Here is a tiny trained network, its code and every weight. The questions are about switching its units off for an input and a target symbol, where a switched-off unit gives its printed mean instead of its output.

import numpy as np


def w(rows, s, z=0):
    codes = np.array(rows[::2]) - 128.0
    scale = np.full(codes.shape[1], s)
    scale[-1] = z or s
    return codes * scale


def f(y):
    return np.maximum(y, 0)


def softmax(a):
    e = np.exp(a - a.max(-1, keepdims=True))
    return e / e.sum(-1, keepdims=True)


def log_softmax(a):
    a = a - a.max(-1, keepdims=True)
    return a - np.log(np.exp(a).sum(-1, keepdims=True))


def net(x, mask):
    ids = ['βγδπτφψω'.index(c) for c in x.split()]
    T = len(ids)
    res = E[ids] + P[:T]
    u = 0
    for l in range(2):
        r = res
        for j in range(2):
            rows = slice(3 * j, 3 * j + 3)
            q, k, v = (r @ M[l][rows].T for M in (Q, K, V))
            z = softmax(np.where(np.tri(T) > 0, q @ k.T / 3**0.5, -1e9)) @ v
            o = O[l][rows]
            res = res + np.where(mask[u + j], z, o[:, -1]) @ o[:, :-1]
        u += 2
        y = f(res @ A[l][:, :-1].T + A[l][:, -1])
        res = res + np.where(mask[u : u + 8], y, B[l][:, -1]) @ B[l][:, :-1]
        u += 8
    return log_softmax(res[-1] @ U[:, :-1].T + U[:, -1])


Q, K, V, O, A, B = {}, {}, {}, {}, {}, {}
E = w([
[58,194,40,22,142,91,111,111,128,131],'β',
[124,193,51,102,125,135,97,129,56,206],'γ',
[193,162,188,102,101,119,165,195,170,144],'δ',
[97,150,78,133,132,140,85,97,131,210],'π',
[175,154,89,75,81,93,121,110,80,23],'τ',
[183,154,91,107,128,147,187,169,40,241],'φ',
[142,135,135,110,143,133,158,172,171,144],'ψ',
[130,30,98,87,223,220,89,89,253,217],'ω',
],0.013)
P = w([
[76,255,53,207,135,101,136,148,234,107],'0',
[90,217,125,72,124,153,164,145,133,147],'1',
[126,168,113,72,130,129,146,147,128,194],'2',
[137,112,95,68,170,108,151,178,104,193],'3',
[148,131,128,76,121,181,126,161,102,192],'4',
[151,93,100,81,125,200,119,167,103,196],'5',
[159,69,113,54,144,182,117,167,155,177],'6',
],0.0087)
Q[0] = w([
[165,198,58,6,149,216,136,217,158,244],'L0H0',
[181,123,132,84,125,160,144,175,132,190],'L0H0',
[141,185,132,176,81,106,94,120,123,105],'L0H0',
[129,128,148,161,149,122,142,100,120,108],'L0H1',
[90,106,163,133,113,111,144,91,121,116],'L0H1',
[126,161,132,129,133,125,140,148,130,152],'L0H1',
],0.011)
K[0] = w([
[223,21,126,97,123,170,104,59,103,64],'L0H0',
[147,88,124,104,182,122,2,50,103,75],'L0H0',
[55,120,140,148,96,79,205,236,117,132],'L0H0',
[125,83,152,118,86,113,88,197,33,72],'L0H1',
[114,128,127,141,77,108,109,182,114,196],'L0H1',
[112,96,116,127,76,137,147,116,141,139],'L0H1',
],0.0072)
V[0] = w([
[83,53,164,158,191,181,99,110,172,183],'L0H0',
[30,134,65,107,136,95,46,87,139,97],'L0H0',
[30,116,131,153,171,137,87,85,206,99],'L0H0',
[131,255,174,178,69,34,152,185,49,84],'L0H1',
[135,59,167,110,177,69,110,173,184,97],'L0H1',
[172,217,104,177,111,135,156,147,153,175],'L0H1',
],0.0068)
O[0] = w([
[119,123,221,236,173,213,2,168,142,108,202],'L0H0',
[14,170,139,51,85,166,127,199,114,221,155],'L0H0',
[79,142,93,93,152,208,116,113,157,175,168],'L0H0',
[83,151,1,151,127,51,185,168,143,223,2],'L0H1',
[66,97,129,210,139,214,172,50,135,89,112],'L0H1',
[191,168,161,171,126,85,49,241,199,84,189],'L0H1',
],0.0065,0.0086)
A[0] = w([
[134,90,13,101,75,75,232,183,149,97,225],'L0N0',
[137,182,190,198,173,115,145,221,243,167,183],'L0N1',
[170,83,109,123,161,111,127,202,38,107,176],'L0N2',
[101,79,254,119,165,211,30,100,139,93,231],'L0N3',
[161,99,44,92,99,17,77,157,53,87,255],'L0N4',
[108,93,129,89,183,153,119,174,114,202,153],'L0N5',
[77,224,182,23,69,129,71,144,116,28,200],'L0N6',
[76,187,94,56,136,172,104,223,211,144,175],'L0N7',
],0.0051,0.0031)
B[0] = w([
[154,194,159,134,167,157,225,113,226,106,171],'L0N0',
[154,173,8,189,143,92,126,89,121,62,172],'L0N1',
[170,206,141,128,60,136,2,148,179,177,142],'L0N2',
[207,64,138,179,232,15,235,117,143,174,253],'L0N3',
[216,182,210,152,108,31,167,175,144,221,165],'L0N4',
[119,214,130,125,144,77,245,53,129,156,160],'L0N5',
[129,70,135,186,167,169,143,112,106,223,168],'L0N6',
[89,179,79,224,141,95,199,125,145,237,181],'L0N7',
],0.0056,0.024)
Q[1] = w([
[137,245,46,182,136,64,130,160,158,182],'L1H0',
[126,162,87,89,78,178,141,135,88,118],'L1H0',
[42,90,103,111,86,204,38,120,149,118],'L1H0',
[121,77,161,138,168,217,101,92,113,70],'L1H1',
[198,118,203,93,192,71,162,100,70,116],'L1H1',
[65,35,160,120,94,180,99,92,95,2],'L1H1',
],0.0063)
K[1] = w([
[179,83,155,253,255,148,147,57,171,192],'L1H0',
[149,172,156,95,146,143,145,49,108,90],'L1H0',
[146,136,160,85,120,165,104,117,59,139],'L1H0',
[111,141,118,85,62,128,96,165,74,96],'L1H1',
[121,168,104,146,142,140,82,173,199,123],'L1H1',
[109,154,163,44,55,142,129,101,106,94],'L1H1',
],0.0079)
V[1] = w([
[120,96,96,142,103,118,199,76,200,49],'L1H0',
[69,140,135,117,106,145,144,123,156,203],'L1H0',
[93,207,57,164,134,118,165,184,129,94],'L1H0',
[98,59,166,108,162,137,33,200,127,201],'L1H1',
[152,102,211,82,172,71,201,133,114,181],'L1H1',
[1,116,80,158,164,227,138,111,161,182],'L1H1',
],0.0061)
O[1] = w([
[130,86,16,44,61,190,212,58,107,121,166],'L1H0',
[84,79,234,143,34,141,71,103,193,181,177],'L1H0',
[122,117,160,56,138,92,142,97,165,80,249],'L1H0',
[132,151,189,106,39,214,152,195,188,64,44],'L1H1',
[49,22,92,111,86,44,110,210,36,129,222],'L1H1',
[97,142,117,219,107,220,133,3,172,225,167],'L1H1',
],0.0072,0.019)
A[1] = w([
[145,137,154,45,141,77,55,183,95,58,164],'L1N0',
[83,193,63,114,34,112,132,167,102,162,184],'L1N1',
[128,254,234,163,83,161,115,90,140,95,119],'L1N2',
[92,110,53,152,161,89,117,123,122,169,202],'L1N3',
[201,213,119,117,180,225,77,70,193,127,250],'L1N4',
[100,64,147,90,149,76,83,197,161,138,101],'L1N5',
[112,98,78,117,163,71,162,121,84,70,177],'L1N6',
[162,127,67,70,178,80,139,155,75,94,79],'L1N7',
],0.0057,0.0021)
B[1] = w([
[98,129,123,116,189,96,131,152,142,29,167],'L1N0',
[121,103,153,63,92,141,186,166,206,38,174],'L1N1',
[115,136,76,92,142,202,106,194,189,105,159],'L1N2',
[124,135,105,130,106,129,189,78,121,137,251],'L1N3',
[136,110,167,145,116,197,254,192,72,114,180],'L1N4',
[142,198,140,132,36,106,183,163,81,55,197],'L1N5',
[136,69,109,119,122,150,108,138,112,167,214],'L1N6',
[89,87,73,56,201,203,64,130,187,172,215],'L1N7',
],0.0077,0.017)
U = w([
[98,145,137,132,97,91,57,136,243,185,7],'β',
[122,242,170,157,138,20,126,123,136,151,84],'γ',
[169,172,61,97,133,144,71,106,191,173,53],'δ',
[117,177,130,119,136,180,125,207,209,164,128],'π',
[127,53,114,97,7,138,182,162,163,91,216],'τ',
[68,182,125,135,181,101,121,211,173,136,61],'φ',
[160,253,122,119,127,115,192,65,92,87,220],'ψ',
[131,142,113,191,159,88,122,208,110,234,219],'ω',
],0.0038,0.0016)

Each question gives the input, a string of symbols that net reads in full, and the target symbol t.
The units are the heads (3 rows each of Q, K, V and O) and the neurons (one row each of A and B). Each row of codes is followed by its name. A weight is (code - 128) times the scale printed after its matrix; where a second scale follows, it is the last column's (O, A, B and U).
mask holds one flag per unit, layer by layer, with each layer's heads first. A switched-off unit (its flag False) gives its mean, the last column of its rows in O or B, instead of its output. The means were averaged over made-up inputs and are rounded, as every weight is.
A unit's drop is (log p(t) with every unit on - log p(t) with that unit switched off) / (log p(t) with every unit on - log p(t) with every unit switched off).
most important unit: the unit with the biggest drop
top k neurons: the k neurons with the biggest drops, biggest first
k most important neurons of layer l: the k neurons of layer l with the biggest drops, biggest first
input δ δ π, target δ: most important unit	L0H0
input δ ω γ φ ω, target δ: 2 most important neurons of layer 0	(L0N1, L0N3)
input ω γ τ β δ ψ, target τ: top 2 neurons	(L0N3, L1N1)
input γ τ β ψ π γ π, target γ: top 2 neurons	(L0N3, L0N7)
input β φ ω ω, target β: 3 most important neurons of layer 0	(L0N7, L0N4, L0N3)
input β τ δ, target β: 2 most important neurons of layer 0	(L0N7, L0N3)
input γ β τ ω δ ω δ, target γ: 2 most important neurons of layer 0	(L0N3, L0N7)
input β π δ β δ π ψ, target β: top 4 neurons	(L0N7, L0N6, L0N0, L0N3)
input γ φ φ τ, target γ: 3 most important neurons of layer 0	(L0N4, L0N3, L0N7)
input τ ω ω, target τ: top 4 neurons	(L0N0, L0N1, L1N5, L1N7)
input τ ω ω π, target τ: top 2 neurons	(L0N0, L0N7)
input π τ τ γ β, target π: top 2 neurons	(L0N3, L1N2)
input δ ω ω, target δ: top 4 neurons	(L0N1, L1N7, L0N0, L0N6)
input π ω φ τ ω, target π: top 4 neurons	(L1N4, L0N3, L1N2, L0N4)
input ω β τ τ δ δ, target τ: top 2 neurons	(L0N3, L1N1)
input φ τ δ, target φ: most important neuron of layer 0	(L0N4)
input ω ω ψ φ γ τ ω, target ω: top 2 neurons	(L0N3, L1N1)
input γ ω β γ δ ψ δ, target ω: top 3 neurons	(L0N3, L0N1, L1N1)
input δ ω ω β γ, target δ: 2 most important neurons of layer 0	(L0N1, L0N0)
input δ γ π ψ, target δ: most important unit	L0H0
input π ω ψ π ω π, target π: 3 most important neurons of layer 0	(L0N7, L0N3, L0N4)
input ψ ω φ ψ ψ ω δ, target ψ: top 3 neurons	(L0N3, L0N1, L0N4)
input δ φ τ γ ψ τ, target δ: top 2 neurons	(L1N7, L0N1)
input τ γ τ τ ω ω, target τ: top 3 neurons	(L0N0, L1N5, L1N7)
input γ δ γ, target γ: 3 most important neurons of layer 0	(L0N7, L0N3, L0N4)
input γ τ π β τ τ ψ, target γ: 3 most important neurons of layer 0	(L0N3, L0N4, L0N7)
input ω β ω τ, target ω: most important unit	L1H0
input τ γ δ ψ ψ φ φ, target τ: 2 most important neurons of layer 1	(L1N1, L1N5)
